Below are the code and all the weights of a small trained network. Each question names an input and a target symbol and asks about switching units off, where a switched-off unit gives its printed mean instead of its output.

import numpy as np


def w(rows, s, z=0):
    codes = np.array(rows[::2]) - 128.0
    scale = np.full(codes.shape[1], s)
    scale[-1] = z or s
    return codes * scale


def norm(h):
    return h / np.sqrt((h * h).mean(-1, keepdims=True) + 1e-5)


def f(y):
    return np.maximum(y, 0)


def softmax(a):
    e = np.exp(a - a.max(-1, keepdims=True))
    return e / e.sum(-1, keepdims=True)


def log_softmax(a):
    a = a - a.max(-1, keepdims=True)
    return a - np.log(np.exp(a).sum(-1, keepdims=True))


def net(x, mask):
    ids = ['δεημξτψ'.index(c) for c in x.split()]
    T = len(ids)
    res = E[ids] + P[:T]
    u = 0
    for l in range(2):
        r = norm(res)
        for j in range(2):
            rows = slice(4 * j, 4 * j + 4)
            q, k, v = (r @ M[l][rows].T for M in (Q, K, V))
            z = softmax(np.where(np.tri(T) > 0, q @ k.T / 4**0.5, -1e9)) @ v
            o = O[l][rows]
            res = res + np.where(mask[u + j], z, o[:, -1]) @ o[:, :-1]
        u += 2
        y = f(norm(res) @ A[l][:, :-1].T + A[l][:, -1])
        res = res + np.where(mask[u : u + 16], y, B[l][:, -1]) @ B[l][:, :-1]
        u += 16
    return log_softmax(norm(res)[-1] @ U[:, :-1].T + U[:, -1])


Q, K, V, O, A, B = {}, {}, {}, {}, {}, {}
E = w([
[94,97,199,160,47,151,67],'δ',
[157,71,134,198,190,151,135],'ε',
[181,91,138,216,111,121,73],'η',
[184,142,191,70,142,125,171],'μ',
[101,174,150,146,141,202,41],'ξ',
[72,67,67,120,68,203,94],'τ',
[52,159,120,181,77,4,160],'ψ',
],0.0035)
P = w([
[57,94,189,252,111,192,161],'0',
[147,131,125,219,118,187,167],'1',
[166,137,95,186,144,167,155],'2',
[190,124,86,152,165,136,122],'3',
[188,117,68,104,178,122,103],'4',
[202,117,61,76,172,106,89],'5',
[212,114,57,39,169,99,76],'6',
],0.0021)
Q[0] = w([
[184,61,139,252,153,91,156],'L0H0',
[38,204,142,184,81,185,23],'L0H0',
[208,92,45,107,172,109,112],'L0H0',
[35,195,33,204,87,78,112],'L0H0',
[139,78,113,189,141,122,139],'L0H1',
[130,146,106,97,92,65,122],'L0H1',
[112,135,162,184,158,155,104],'L0H1',
[126,158,143,124,138,80,253],'L0H1',
],0.0043)
K[0] = w([
[181,79,171,162,100,93,206],'L0H0',
[71,85,211,253,115,202,56],'L0H0',
[163,82,63,128,181,101,141],'L0H0',
[43,114,103,235,108,116,133],'L0H0',
[98,240,137,151,87,177,96],'L0H1',
[116,178,173,79,171,118,142],'L0H1',
[121,149,47,170,74,87,103],'L0H1',
[94,120,202,143,158,138,186],'L0H1',
],0.0049)
V[0] = w([
[77,202,105,149,120,50,189],'L0H0',
[172,128,159,133,102,125,148],'L0H0',
[143,175,97,133,115,175,26],'L0H0',
[114,3,174,112,132,108,190],'L0H0',
[186,112,94,133,82,98,168],'L0H1',
[184,128,194,61,140,134,173],'L0H1',
[68,132,98,219,104,127,65],'L0H1',
[114,78,115,106,109,205,146],'L0H1',
],0.0032)
O[0] = w([
[168,149,115,107,154,199,192,170],'L0H0',
[134,124,142,90,90,127,84,135],'L0H0',
[120,116,95,190,199,63,83,122],'L0H0',
[103,127,151,83,45,128,160,123],'L0H0',
[198,85,81,159,109,128,139,124],'L0H1',
[151,107,158,152,253,5,130,41],'L0H1',
[123,151,116,107,9,180,116,254],'L0H1',
[106,70,161,75,119,108,190,108],'L0H1',
],0.0029,0.0033)
A[0] = w([
[156,192,79,48,107,183,122,33],'L0N0',
[102,147,90,115,91,155,103,149],'L0N1',
[172,73,123,125,254,88,168,2],'L0N2',
[142,169,62,109,118,117,175,63],'L0N3',
[130,168,85,106,116,131,199,81],'L0N4',
[161,118,79,128,90,119,169,110],'L0N5',
[144,155,197,76,117,175,183,4],'L0N6',
[127,97,155,160,118,139,153,71],'L0N7',
[85,122,173,157,150,89,153,102],'L0N8',
[132,86,94,161,208,179,165,114],'L0N9',
[155,155,179,103,85,182,123,99],'L0N10',
[199,61,140,88,118,130,121,156],'L0N11',
[206,155,100,96,112,182,130,97],'L0N12',
[91,113,163,92,60,165,124,38],'L0N13',
[89,110,162,124,130,177,172,44],'L0N14',
[139,141,111,104,183,51,187,94],'L0N15',
],0.0041,0.0019)
B[0] = w([
[72,77,160,135,107,83,135,177],'L0N0',
[197,147,129,88,167,94,149,253],'L0N1',
[254,183,119,135,126,82,126,137],'L0N2',
[153,177,123,115,114,156,77,190],'L0N3',
[161,154,142,141,139,129,9,196],'L0N4',
[146,169,134,126,148,149,82,211],'L0N5',
[29,118,200,65,76,104,104,145],'L0N6',
[93,148,105,149,165,117,109,145],'L0N7',
[45,106,70,106,89,139,120,141],'L0N8',
[150,151,141,141,28,95,48,145],'L0N9',
[77,92,94,148,164,99,163,195],'L0N10',
[97,139,156,149,106,92,68,177],'L0N11',
[22,89,183,124,109,88,129,196],'L0N12',
[193,146,89,180,202,111,114,180],'L0N13',
[88,151,129,190,172,118,145,143],'L0N14',
[161,155,79,142,128,253,116,158],'L0N15',
],0.0035,0.0028)
Q[1] = w([
[109,151,134,121,14,116,2],'L1H0',
[139,128,133,144,248,161,220],'L1H0',
[103,100,139,112,218,111,168],'L1H0',
[117,162,126,134,3,101,16],'L1H0',
[131,111,67,125,110,120,224],'L1H1',
[162,84,158,85,183,171,201],'L1H1',
[84,156,45,181,142,174,196],'L1H1',
[181,110,155,126,121,147,13],'L1H1',
],0.0069)
K[1] = w([
[158,138,149,43,150,1,119],'L1H0',
[100,104,93,207,90,225,136],'L1H0',
[141,114,105,184,132,222,107],'L1H0',
[157,133,161,28,155,17,131],'L1H0',
[143,148,196,187,134,181,145],'L1H1',
[139,115,134,218,91,130,125],'L1H1',
[77,138,241,127,77,146,229],'L1H1',
[136,144,14,64,146,111,105],'L1H1',
],0.0063)
V[1] = w([
[153,255,175,114,140,49,111],'L1H0',
[254,195,55,121,128,118,111],'L1H0',
[137,225,127,137,76,76,113],'L1H0',
[117,143,106,103,87,82,138],'L1H0',
[238,72,111,187,126,80,149],'L1H1',
[91,135,12,95,115,160,170],'L1H1',
[156,180,145,120,189,179,77],'L1H1',
[152,222,85,173,111,72,151],'L1H1',
],0.0035)
O[1] = w([
[97,56,110,176,71,131,178,209],'L1H0',
[179,164,161,239,122,197,160,136],'L1H0',
[89,130,128,166,144,126,224,252],'L1H0',
[75,176,127,140,96,151,161,166],'L1H0',
[115,157,17,122,171,57,34,84],'L1H1',
[121,158,47,106,160,254,198,138],'L1H1',
[113,196,217,111,155,177,95,134],'L1H1',
[50,235,97,169,166,88,193,204],'L1H1',
],0.0033,0.0038)
A[1] = w([
[66,117,127,165,163,167,111,192],'L1N0',
[147,147,192,111,145,140,83,101],'L1N1',
[87,126,68,94,116,129,134,153],'L1N2',
[65,147,103,204,156,172,234,102],'L1N3',
[198,151,226,147,119,170,114,4],'L1N4',
[160,118,143,104,148,94,166,102],'L1N5',
[120,158,136,178,130,140,254,178],'L1N6',
[135,166,84,142,97,108,92,44],'L1N7',
[96,104,168,48,104,107,140,106],'L1N8',
[124,154,112,84,86,132,159,37],'L1N9',
[205,201,98,122,152,163,100,96],'L1N10',
[154,144,103,176,150,171,105,79],'L1N11',
[220,150,135,152,192,163,171,110],'L1N12',
[94,40,135,158,122,116,111,227],'L1N13',
[129,148,99,72,86,149,171,43],'L1N14',
[217,99,110,105,119,218,136,4],'L1N15',
],0.006,0.0025)
B[1] = w([
[176,115,113,133,115,109,134,188],'L1N0',
[138,123,101,162,148,141,146,143],'L1N1',
[136,116,170,150,119,130,129,157],'L1N2',
[116,198,65,145,123,124,170,255],'L1N3',
[77,101,166,154,159,152,136,140],'L1N4',
[172,159,98,157,135,131,126,131],'L1N5',
[113,185,56,133,126,155,151,248],'L1N6',
[126,103,102,118,147,158,112,149],'L1N7',
[105,113,115,145,79,114,145,151],'L1N8',
[154,123,123,136,166,139,102,139],'L1N9',
[117,121,168,88,150,102,174,142],'L1N10',
[98,104,132,121,91,133,131,157],'L1N11',
[131,118,81,69,128,120,58,136],'L1N12',
[119,159,135,91,155,131,155,175],'L1N13',
[141,135,114,143,162,124,102,141],'L1N14',
[255,152,157,103,72,155,132,133],'L1N15',
],0.0086,0.0075)
U = w([
[55,73,158,66,64,68,162,171],'δ',
[119,58,55,139,106,110,2,109],'ε',
[141,144,127,46,245,91,92,150],'η',
[118,192,50,166,113,152,182,149],'μ',
[90,72,201,200,180,188,136,148],'ξ',
[191,119,162,189,134,32,142,2],'τ',
[238,107,167,81,79,183,141,105],'ψ',
],0.0085,0.0027)

Each question gives the input, a string of symbols that net reads in full, and the target symbol t.
The units are the heads (4 rows each of Q, K, V and O) and the neurons (one row each of A and B). Each row of codes is followed by its name. A weight is (code - 128) times the scale printed after its matrix; where a second scale follows, it is the last column's (O, A, B and U).
mask holds one flag per unit, layer by layer, with each layer's heads first. A switched-off unit (its flag False) gives its mean, the last column of its rows in O or B, instead of its output. The means were averaged over made-up inputs and are rounded, as every weight is.
A unit's drop is (log p(t) with every unit on - log p(t) with that unit switched off) / (log p(t) with every unit on - log p(t) with every unit switched off).
The circuit of an input: a set's keep is (log p(t) with only the set's units on - log p(t) with every unit switched off) / (log p(t) with every unit on - log p(t) with every unit switched off). Starting from the 12 units with the biggest drops (on a tie, the unit counted first), units are removed one at a time, each time the one whose removal leaves the highest keep (on an exact tie, the one counted first), for as long as the keep stays at least 0.8.
units of the circuit, in order: the units of the circuit, biggest drop first
top k neurons: the k neurons with the biggest drops, biggest first
top k neurons in layer l: the k neurons of layer l with the biggest drops, biggest first
input δ ψ ψ ψ η ξ δ, target ξ: units of the circuit, in order : L1N3, L1N6, L1H1, L1N4
input ψ ψ η ξ η τ δ, target ψ: top 3 neurons in layer 1 : L1N15, L1N3, L1N6
input ξ δ ε, target ξ: units of the circuit, in order : L1H1, L1H0, L1N3, L1N4
input ψ μ μ η, target τ: top 2 neurons : L1N6, L0N2
input ε ψ ψ ψ η η ε, target ε: units of the circuit, in order : L1H1, L0N9, L1N3, L1N6
input ε ψ ψ η ε ξ, target ξ: top 4 neurons : L1N3, L1N6, L1N4, L0N1
input ψ ψ ξ η η, target ξ: top 4 neurons : L1N3, L1N6, L0N12, L0N11
input ε μ μ, target τ: units of the circuit, in order : L0H1, L1N6, L1H1, L1N3
input ψ μ ξ ξ μ, target ξ: units of the circuit, in order : L1N4, L1H1, L1N3
input μ δ μ, target τ: units of the circuit, in order : L0H1, L1H1, L1N6, L1N3
input ε ξ ε, target ξ: units of the circuit, in order : L1H0, L1N3, L1N6, L1N4
input ψ ψ ψ η δ η δ, target ε: units of the circuit, in order : L1N3, L1N6, L1H1
input μ ξ μ ψ ξ τ ε, target ψ: units of the circuit, in order : L1H1, L1N15
input ψ ψ ε ψ ξ τ ε, target ψ: top 2 neurons : L1N15, L1N3
input η τ η, target ψ: top 2 neurons : L1N15, L1N3
input τ δ ψ ξ η ξ, target ξ: units of the circuit, in order : L1H1, L1N3, L1N6, L1N4
input ψ ξ η ξ μ μ μ, target η: top neuron in layer 1 : L1N12
input ξ η ψ ξ ψ μ ψ, target η: top 4 neurons in layer 0 : L0N15, L0N3, L0N10, L0N4
input δ η η μ τ, target δ: top 2 neurons : L1N6, L1N3
input ξ δ η ψ μ ψ ψ, target η: top 3 neurons : L0N15, L1N3, L1N6
input ξ ψ ξ ψ ξ μ μ, target ξ: units of the circuit, in order : L1H1, L1N4, L1N3, L0N11
input ψ ψ ξ μ ε δ δ, target ε: top 2 neurons : L0N12, L1N3
input η δ μ δ ψ ε ξ, target δ: top 2 neurons in layer 0 : L0N13, L0N4
input η ψ ε μ ψ, target ε: top 3 neurons : L1N3, L1N6, L0N15
input η η η, target ε: top 2 neurons in layer 1 : L1N3, L1N6
input ξ τ μ ε ψ ψ η, target ε: top 2 neurons : L1N3, L0N15
input η δ ξ ψ μ ξ, target ε: top 3 neurons : L1N3, L1N6, L0N13
input ψ η ψ ψ μ ψ ξ, target δ: top neuron in layer 0 : L0N12
input ψ ξ ψ ξ δ η, target ξ: top 3 neurons in layer 1 : L1N3, L1N6, L1N4
input ψ ψ ψ ξ η δ, target ξ: top neuron in layer 0 : L0N1
